Here is a tiny trained network, its code and every weight. The questions are about switching its units off for an input and a class, where a switched-off unit gives its printed mean instead of its output.

import numpy as np


def w(rows, s, z=0):
    codes = np.array(rows[::2]) - 128.0
    scale = np.full(codes.shape[1], s)
    scale[-1] = z or s
    return codes * scale


def f(y):
    return y / 2 * (1 + np.tanh(0.7978845608 * (y + 0.044715 * y**3)))


def log_softmax(a):
    a = a - a.max(-1, keepdims=True)
    return a - np.log(np.exp(a).sum(-1, keepdims=True))


def net(x, mask):
    res = np.array(x, float).reshape(1, 8) / 4 @ E
    y = f(res @ A[0][:, :-1].T + A[0][:, -1])
    res = res + np.where(mask, y, B[0][:, -1]) @ B[0][:, :-1]
    return log_softmax(res[-1] @ U[:, :-1].T + U[:, -1])


A, B = {}, {}
E = w([
[1,115,139,186,222],'x0',
[119,144,238,106,107],'x1',
[177,196,118,187,195],'x2',
[191,81,94,92,172],'x3',
[126,99,173,119,42],'x4',
[147,63,143,157,192],'x5',
[106,8,114,118,128],'x6',
[132,141,169,28,187],'x7',
],0.0086)
A[0] = w([
[142,109,91,108,148,140],'N0',
[130,196,116,141,141,200],'N1',
[120,189,113,116,202,200],'N2',
[117,117,186,98,129,148],'N3',
[59,155,109,88,137,157],'N4',
[116,36,95,140,180,133],'N5',
[137,104,149,195,38,225],'N6',
[140,84,140,57,148,253],'N7',
[212,79,140,158,85,178],'N8',
[143,73,107,87,194,143],'N9',
[173,156,99,85,115,199],'N10',
[80,175,164,159,109,120],'N11',
[126,64,129,177,85,184],'N12',
[88,120,196,105,131,161],'N13',
[74,135,105,173,110,163],'N14',
[56,90,75,87,183,141],'N15',
[79,111,225,101,155,185],'N16',
[156,131,65,4,119,223],'N17',
[138,40,50,136,121,204],'N18',
[97,126,161,165,181,113],'N19',
[135,45,148,104,160,195],'N20',
[172,149,101,72,126,149],'N21',
[143,122,98,165,54,229],'N22',
[120,213,100,175,156,207],'N23',
],0.014,0.0048)
B[0] = w([
[151,101,109,144,136,165],'N0',
[187,216,54,89,169,199],'N1',
[202,197,124,163,165,230],'N2',
[152,117,173,127,81,178],'N3',
[174,141,173,111,128,179],'N4',
[98,109,121,143,241,234],'N5',
[86,147,85,134,74,247],'N6',
[166,68,177,119,129,222],'N7',
[50,90,120,133,151,218],'N8',
[167,78,148,157,180,214],'N9',
[163,95,83,40,113,199],'N10',
[125,178,116,151,136,193],'N11',
[73,141,147,125,174,210],'N12',
[145,156,189,119,89,195],'N13',
[47,172,87,135,107,194],'N14',
[179,113,141,157,133,223],'N15',
[173,189,217,137,30,225],'N16',
[172,25,116,86,102,244],'N17',
[94,88,104,167,137,242],'N18',
[111,115,206,81,131,194],'N19',
[112,72,219,168,181,219],'N20',
[146,126,100,76,110,189],'N21',
[56,107,79,106,75,222],'N22',
[159,253,53,158,151,236],'N23',
],0.0081,0.011)
U = w([
[17,172,108,131,103,199],'0',
[119,121,114,32,92,127],'1',
[121,124,174,160,168,3],'2',
[166,240,97,122,137,156],'3',
[141,193,248,110,90,168],'4',
],0.011,0.0027)

Each question gives the input, the list of numbers given to net, and the class t.
The units are the neurons (one row each of A and B). Each row of codes is followed by its name. A weight is (code - 128) times the scale printed after its matrix; where a second scale follows, it is the last column's (A, B and U).
mask holds one flag per neuron, in row order. A switched-off neuron (its flag False) gives its mean, the last column of its row in B, instead of its output. The means were averaged over made-up inputs and are rounded, as every weight is.
A unit's drop is (log p(t) with every unit on - log p(t) with that unit switched off) / (log p(t) with every unit on - log p(t) with every unit switched off).
The circuit of an input: a set's keep is (log p(t) with only the set's units on - log p(t) with every unit switched off) / (log p(t) with every unit on - log p(t) with every unit switched off). Starting from the 12 units with the biggest drops (on a tie, the unit counted first), units are removed one at a time, each time the one whose removal leaves the highest keep (on an exact tie, the one counted first), for as long as the keep stays at least 0.8.
circuit, biggest first: the units of the circuit, biggest drop first
k most important neurons: the k neurons with the biggest drops, biggest first
drop of u: that unit's drop, to one decimal
input [-4,2,2,-5,-5,-8,3,-5], class 0: circuit, biggest first : [N22]
input [6,-4,0,3,0,-8,7,-2], class 2: circuit, biggest first : [N15, N5]
input [-8,4,8,0,-1,-2,0,8], class 1: circuit, biggest first : [N17, N10]
input [3,6,5,-3,2,4,3,-5], class 0: circuit, biggest first : [N6, N14]
input [-6,3,1,8,3,7,-2,1], class 1: circuit, biggest first : [N10, N17]
input [-1,-2,-3,4,7,4,-7,7], class 1: 4 most important neurons : [N17, N10, N21, N2]
input [-5,1,-2,-1,-3,-3,-6,2], class 1: 3 most important neurons : [N17, N10, N21]
input [-5,-1,3,2,-3,-1,-2,-8], class 0: circuit, biggest first : [N22, N8]
input [-8,-7,-6,-1,3,5,-7,-5], class 1: 2 most important neurons : [N10, N17]
input [3,5,-6,6,0,5,2,3], class 4: 3 most important neurons : [N16, N13, N3]
input [-7,3,8,2,-4,7,3,5], class 2: 2 most important neurons : [N9, N20]
input [4,8,-8,7,-4,-5,4,-7], class 4: 2 most important neurons : [N16, N13]
input [-5,-7,0,7,-7,4,1,0], class 2: 2 most important neurons : [N9, N5]
input [-3,2,-1,5,-8,7,-3,3], class 2: most important neuron : [N9]
input [8,5,-6,4,-3,7,1,5], class 4: drop of N16 : 0.9
input [-1,6,-8,8,-2,4,2,7], class 4: drop of N13 : 0.2
input [5,-8,1,-4,-3,-8,-2,-6], class 3: drop of N23 : 0.1
